Each row has a name. Each question is about the rows just above it. Places in a row count from 1.

des: [-46.0   1.1  -1.7  37.1  11.9  27.7  23.3  50.5  26.5  42.5  16.0  -9.6
 -46.2 -17.3  16.8 -18.6  58.6   7.7  50.6 -16.7  25.9 -24.5  17.6  13.2
  -9.8  21.4   1.0   5.5 -41.3 -21.7  10.0   3.3]
zapan: [-42.4   1.1 -19.8  14.9  11.9  27.7  16.6 -80.1  26.5  42.5  16.0 -24.4
  17.2  33.1  16.8  -4.3  35.4   7.7  50.6 -36.2   3.9  17.6 -11.9 -28.7
  -9.8  21.4   1.0 -14.9 -41.3 -21.7   4.4   3.3]
rak: [ 48.5   1.1  20.5  18.0   5.3  -9.7 -15.2  81.4  -2.3 -27.3   6.4  -9.6
 -46.2 -35.4  -7.6 -18.6 -16.1   7.7 -33.6  41.2  25.9 -24.5  17.6  31.1
  -8.2 -23.0   1.0  17.2  34.8  -1.9  10.0   3.3]
defo: [ -5.3   5.5  -1.7  30.1  16.8 -18.4  16.0  58.7   2.1 -16.5  16.0  -9.6
 -46.2 -23.1  16.0 -37.4  27.6   7.7  50.6  16.0  25.9 -24.5 -24.5  16.0
  -9.8 -35.3   1.0   9.9 -41.3 -24.5 -23.9 -24.5]
pufu: [ -5.3 -46.2  -1.7  30.1  12.0 -20.7  65.4  65.4  -0.5 -22.1  16.0  -9.6
 -46.2 -28.9  16.8 -36.1  20.6  -0.5  50.6  15.6  25.9 -24.5  34.2 -46.1
  -9.8 -38.6   1.0  15.6 -46.2 -23.5  15.6  65.4]
Gede: [-39.3   1.1  -1.7   1.1  11.9   1.1  20.6  58.7   1.1   1.2  16.0  -9.6
 -46.2 -17.3  16.8 -18.6  57.7   7.7  50.6  -9.2  26.8 -24.5 -41.3 -41.3
  -9.8  21.4   1.0   5.5 -41.3 -21.7  10.0   3.3]
sase: [ -5.3 -10.3   6.2  30.1 -18.9  36.1  11.3  58.7  26.5  42.5  13.8  -9.6
 -46.2 -17.3   8.8   3.3  35.4   1.7 -31.6  -1.6  28.5 -24.5  11.2  13.2
  -8.7  27.2 -13.0   5.5  15.5  22.1  48.9 -59.3]
Every place of [-46.1] in pufu: -> 24
At which places does defo hold [-24.5]? -> 22 23 30 32
Every place of [-46.2] in pufu: -> 2 13 29
Places of [1.1] in row Gede: -> 2 4 6 9
Places of [-59.3] in row sase: -> 32

zab: [ 24.0 -34.9 -14.7  30.7  29.5  23.5 -29.5 -20.4  17.3 -12.1  -3.0 -49.2
 -15.6  21.2  11.8 -49.8  16.8  -8.2]
sor: [ 32.8 -29.2  40.8  17.8  -4.4   1.2 -35.6  40.1  -1.2 -12.9  32.5 -24.4
  -2.2 -22.7 -51.9 -20.8  43.1  -5.5]
Mal: [-18.3  -9.7   3.1  71.8  44.3 -51.5   8.6  16.7  44.3  27.5   2.0  -2.1
  44.3 -18.3  21.0   5.1   4.2  -7.8]
Vuvud: [  1.6   9.9 -27.5   8.5 -26.3  -2.3  56.2 -27.9   3.2  -8.9 -48.0  22.6
  -8.1  -0.8  44.3  29.0  20.8 -21.2]
sedel: [-26.7   5.0  45.7  -3.7  -5.3  17.0  -3.9  23.6 -17.3 -23.9 -16.4  35.9
  14.5   4.9 -62.4  13.4 -29.3  32.0]
Dipab: [  1.0  -9.5   9.2   5.3   3.9  39.8 -31.4  41.0 -19.7 -24.7  25.8 -20.7
  41.9  26.3 -21.1 -33.3 -41.1   7.6]
lero: [ 19.8   2.8  26.0  -8.2  -7.8  39.0  13.0  -1.4  22.1  -9.2 -22.7  64.9
   2.3   9.8  22.7  42.9 -29.6  28.2]
suf: [ 32.8 -29.2  40.8  17.8  -4.4   1.2 -18.2  40.1  -1.2 -12.9  32.5 -29.2
  -2.2 -29.2 -29.2 -18.9 -38.7 -11.7]
Every place of [-18.3] in Mal: -> 1 14
Places of [-29.2] in row suf: -> 2 12 14 15

dapum: [-37.3  73.6 -41.2 -37.3]
kigav: [63.6  1.4 46.0 60.0]
nobil: [ 5.2  1.5 21.9  5.2]
fepek: [ 54.4 -34.3  61.5  56.3]
Every place of [1.5] in nobil: -> 2
Places of [-37.3] in row dapum: -> 1 4

bavu: [  1.0 -19.0  13.1   5.8 -15.9   5.7   5.9]
pas: [-10.8  46.5  46.5 -10.1 -11.0 -10.7 -10.8]
vizus: [-19.0 -19.0  13.1 -19.0   6.0   5.7   5.9]
Places of [46.5] in row pas: -> 2 3
At which places does pas hold [-10.8]? -> 1 7
Places of [-19.0] in row vizus: -> 1 2 4

porem: [-31.0 -31.0 -44.2 -31.0]
numud: [ 15.2 -41.7 -34.4 -31.1]
par: [ -0.1 -40.6 -42.5 -13.2]
nad: [-38.2 -23.9 -38.2 -38.2]
nev: [ 27.5 -23.9 -38.2 -23.3]
sosi: [-31.1   8.0   4.7 -23.9]
vod: [-31.0 -38.1   6.9 -38.1]
rol: [-27.1  38.4  35.4  -5.7]
logi: [ 13.1 -33.2 -36.2 -33.2]
kasab: [ 35.5 -57.8 -66.3  26.0]
tezo: [-38.0  38.9  35.5 -36.1]
sus: [-24.4  48.6  58.7 -21.9]
At which places does vod hold [-31.0]? -> 1
Every place of [-31.0] in porem: -> 1 2 4
At which places does logi hold [-36.2]? -> 3
Every place of [-38.2] in nad: -> 1 3 4

gepad: [ 69.0  69.1 -68.9  71.8  71.5  71.5 -75.5 -54.5 -24.6]
tofi: [ 71.5  69.1 -68.9  71.8  71.5  72.0 -89.6 -89.7  71.5]
faru: [-75.4  71.8 -75.5  71.8 -75.5  71.5 -75.5  71.8 -75.5]
At which places does faru hold [-75.5]? -> 3 5 7 9
Every place of [71.5] in tofi: -> 1 5 9
Places of [-68.9] in row gepad: -> 3

